Here is a tiny trained network, its code and every weight. The questions are about switching its units off for an input and a class, where a switched-off unit gives its printed mean instead of its output.

import numpy as np


def w(rows, s, z=0):
    codes = np.array(rows[::2]) - 128.0
    scale = np.full(codes.shape[1], s)
    scale[-1] = z or s
    return codes * scale


def f(y):
    return np.maximum(y, 0)


def log_softmax(a):
    a = a - a.max(-1, keepdims=True)
    return a - np.log(np.exp(a).sum(-1, keepdims=True))


def net(x, mask):
    res = np.array(x, float).reshape(1, 8) / 4 @ E
    y = f(res @ A[0][:, :-1].T + A[0][:, -1])
    res = res + np.where(mask, y, B[0][:, -1]) @ B[0][:, :-1]
    return log_softmax(res[-1] @ U[:, :-1].T + U[:, -1])


A, B = {}, {}
E = w([
[124,122,125,125,127,135,134,129],'x0',
[31,247,111,150,84,100,68,134],'x1',
[173,131,210,196,70,254,56,208],'x2',
[130,132,129,123,132,122,127,124],'x3',
[191,112,88,166,30,95,114,62],'x4',
[235,250,71,38,66,145,208,234],'x5',
[128,128,124,130,120,125,127,130],'x6',
[75,51,214,53,31,41,129,196],'x7',
],0.0061)
A[0] = w([
[219,45,144,116,119,144,177,97,151],'N0',
[150,185,61,188,186,188,126,86,76],'N1',
[228,6,169,108,163,150,173,104,99],'N2',
[176,92,198,188,90,206,71,193,87],'N3',
[142,177,68,186,192,178,110,88,87],'N4',
[153,193,76,180,180,173,110,75,100],'N5',
[89,98,174,78,72,88,110,157,64],'N6',
[105,185,128,147,61,107,91,87,163],'N7',
[78,81,147,190,165,132,66,74,77],'N8',
[33,30,196,206,172,104,41,28,69],'N9',
[208,94,71,170,10,101,101,34,132],'N10',
[94,99,47,54,191,1,207,48,111],'N11',
[51,216,132,159,83,112,65,105,144],'N12',
[111,127,153,134,173,127,127,133,254],'N13',
[67,92,187,70,56,81,104,168,67],'N14',
],0.0063,0.0072)
B[0] = w([
[86,164,67,166,186,119,120,161,213],'N0',
[173,58,202,116,94,56,179,95,194],'N1',
[99,173,52,251,192,87,163,165,207],'N2',
[115,172,161,190,74,171,85,63,208],'N3',
[172,45,199,126,84,75,195,101,190],'N4',
[162,43,197,112,103,69,177,113,199],'N5',
[185,64,197,180,97,63,195,109,161],'N6',
[75,105,72,151,210,123,146,164,193],'N7',
[213,174,103,71,75,108,158,159,182],'N8',
[227,243,75,41,81,102,139,195,230],'N9',
[57,49,137,2,190,190,39,191,223],'N10',
[106,193,194,201,25,222,47,51,249],'N11',
[89,118,65,198,203,106,185,157,200],'N12',
[47,67,115,62,178,197,83,129,254],'N13',
[178,68,182,176,115,65,189,89,178],'N14',
],0.0066,0.0069)
U = w([
[192,30,219,151,91,34,194,95,54],'0',
[244,254,69,37,77,108,146,186,96],'1',
[99,115,123,121,136,151,117,129,253],'2',
[99,185,179,220,52,206,65,51,58],'3',
[76,71,128,42,175,160,90,156,179],'4',
[78,136,40,239,199,75,156,165,50],'5',
[106,114,129,97,148,146,125,130,170],'6',
[106,107,128,86,142,142,115,131,158],'7',
],0.0082,0.006)

Each question gives the input, the list of numbers given to net, and the class t.
The units are the neurons (one row each of A and B). Each row of codes is followed by its name. A weight is (code - 128) times the scale printed after its matrix; where a second scale follows, it is the last column's (A, B and U).
mask holds one flag per neuron, in row order. A switched-off neuron (its flag False) gives its mean, the last column of its row in B, instead of its output. The means were averaged over made-up inputs and are rounded, as every weight is.
A unit's drop is (log p(t) with every unit on - log p(t) with that unit switched off) / (log p(t) with every unit on - log p(t) with every unit switched off).
The circuit of an input: a set's keep is (log p(t) with only the set's units on - log p(t) with every unit switched off) / (log p(t) with every unit on - log p(t) with every unit switched off). Starting from the 12 units with the biggest drops (on a tie, the unit counted first), units are removed one at a time, each time the one whose removal leaves the highest keep (on an exact tie, the one counted first), for as long as the keep stays at least 0.8.
units of the circuit, in order: the units of the circuit, biggest drop first
most important unit: the unit with the biggest drop
top k neurons: the k neurons with the biggest drops, biggest first
drop of u: that unit's drop, to one decimal
input [0,7,6,-8,3,-8,-1,-6], class 1: units of the circuit, in order -> N9
input [3,-5,-7,3,-5,-2,-2,0], class 3: top 2 neurons -> N11, N10
input [-7,6,-6,7,-1,-5,3,8], class 0: top 2 neurons -> N14, N6
input [6,6,-8,0,-1,-1,8,8], class 0: top 3 neurons -> N14, N6, N3
input [-2,-6,0,5,-3,3,6,0], class 5: units of the circuit, in order -> N2, N10, N0
input [-3,4,1,5,8,7,2,1], class 4: units of the circuit, in order -> N10, N9
input [3,-4,1,-1,-2,-6,6,0], class 1: units of the circuit, in order -> N9, N8
input [6,8,4,-8,5,-4,-1,-7], class 2: top 2 neurons -> N10, N7
input [6,-6,-4,-2,2,7,6,-7], class 0: units of the circuit, in order -> N1, N9
input [5,-5,-8,4,-8,-6,8,-8], class 0: units of the circuit, in order -> N4, N1
input [1,8,1,3,5,5,-6,3], class 5: units of the circuit, in order -> N12, N7
input [-7,-7,1,-5,6,-1,6,-6], class 5: top 2 neurons -> N2, N0
input [8,8,0,-1,-6,-3,-2,0], class 5: top 4 neurons -> N12, N10, N11, N7
input [6,6,-6,8,-8,7,-6,-1], class 2: most important unit -> N9
input [6,4,-2,0,6,4,4,0], class 4: top 3 neurons -> N10, N9, N2
input [0,-7,-4,-3,-6,3,5,0], class 5: top 2 neurons -> N2, N10
input [-1,5,-8,-7,6,-5,-5,-4], class 3: top 2 neurons -> N11, N0
input [0,-4,8,4,-7,1,3,3], class 3: top 2 neurons -> N3, N10
input [4,-6,3,4,8,7,-1,-4], class 4: top 3 neurons -> N10, N9, N8
input [6,-8,-2,6,-7,-2,-5,-6], class 5: top 3 neurons -> N2, N10, N0
input [-3,-1,-3,-3,8,-6,3,-4], class 4: units of the circuit, in order -> N10
input [4,-7,7,1,8,-7,-5,-3], class 4: top 2 neurons -> N10, N11
input [-3,-8,-6,-6,7,-8,7,-5], class 1: top 2 neurons -> N9, N8
input [8,-8,0,-4,6,3,-2,-6], class 5: drop of N9 -> 0.1
input [8,7,-7,8,8,6,-7,7], class 2: drop of N5 -> 0.1
input [4,-1,-6,-1,-5,-2,8,-8], class 0: drop of N4 -> 0.2
input [-5,2,8,0,-7,7,-3,-7], class 3: most important unit -> N3
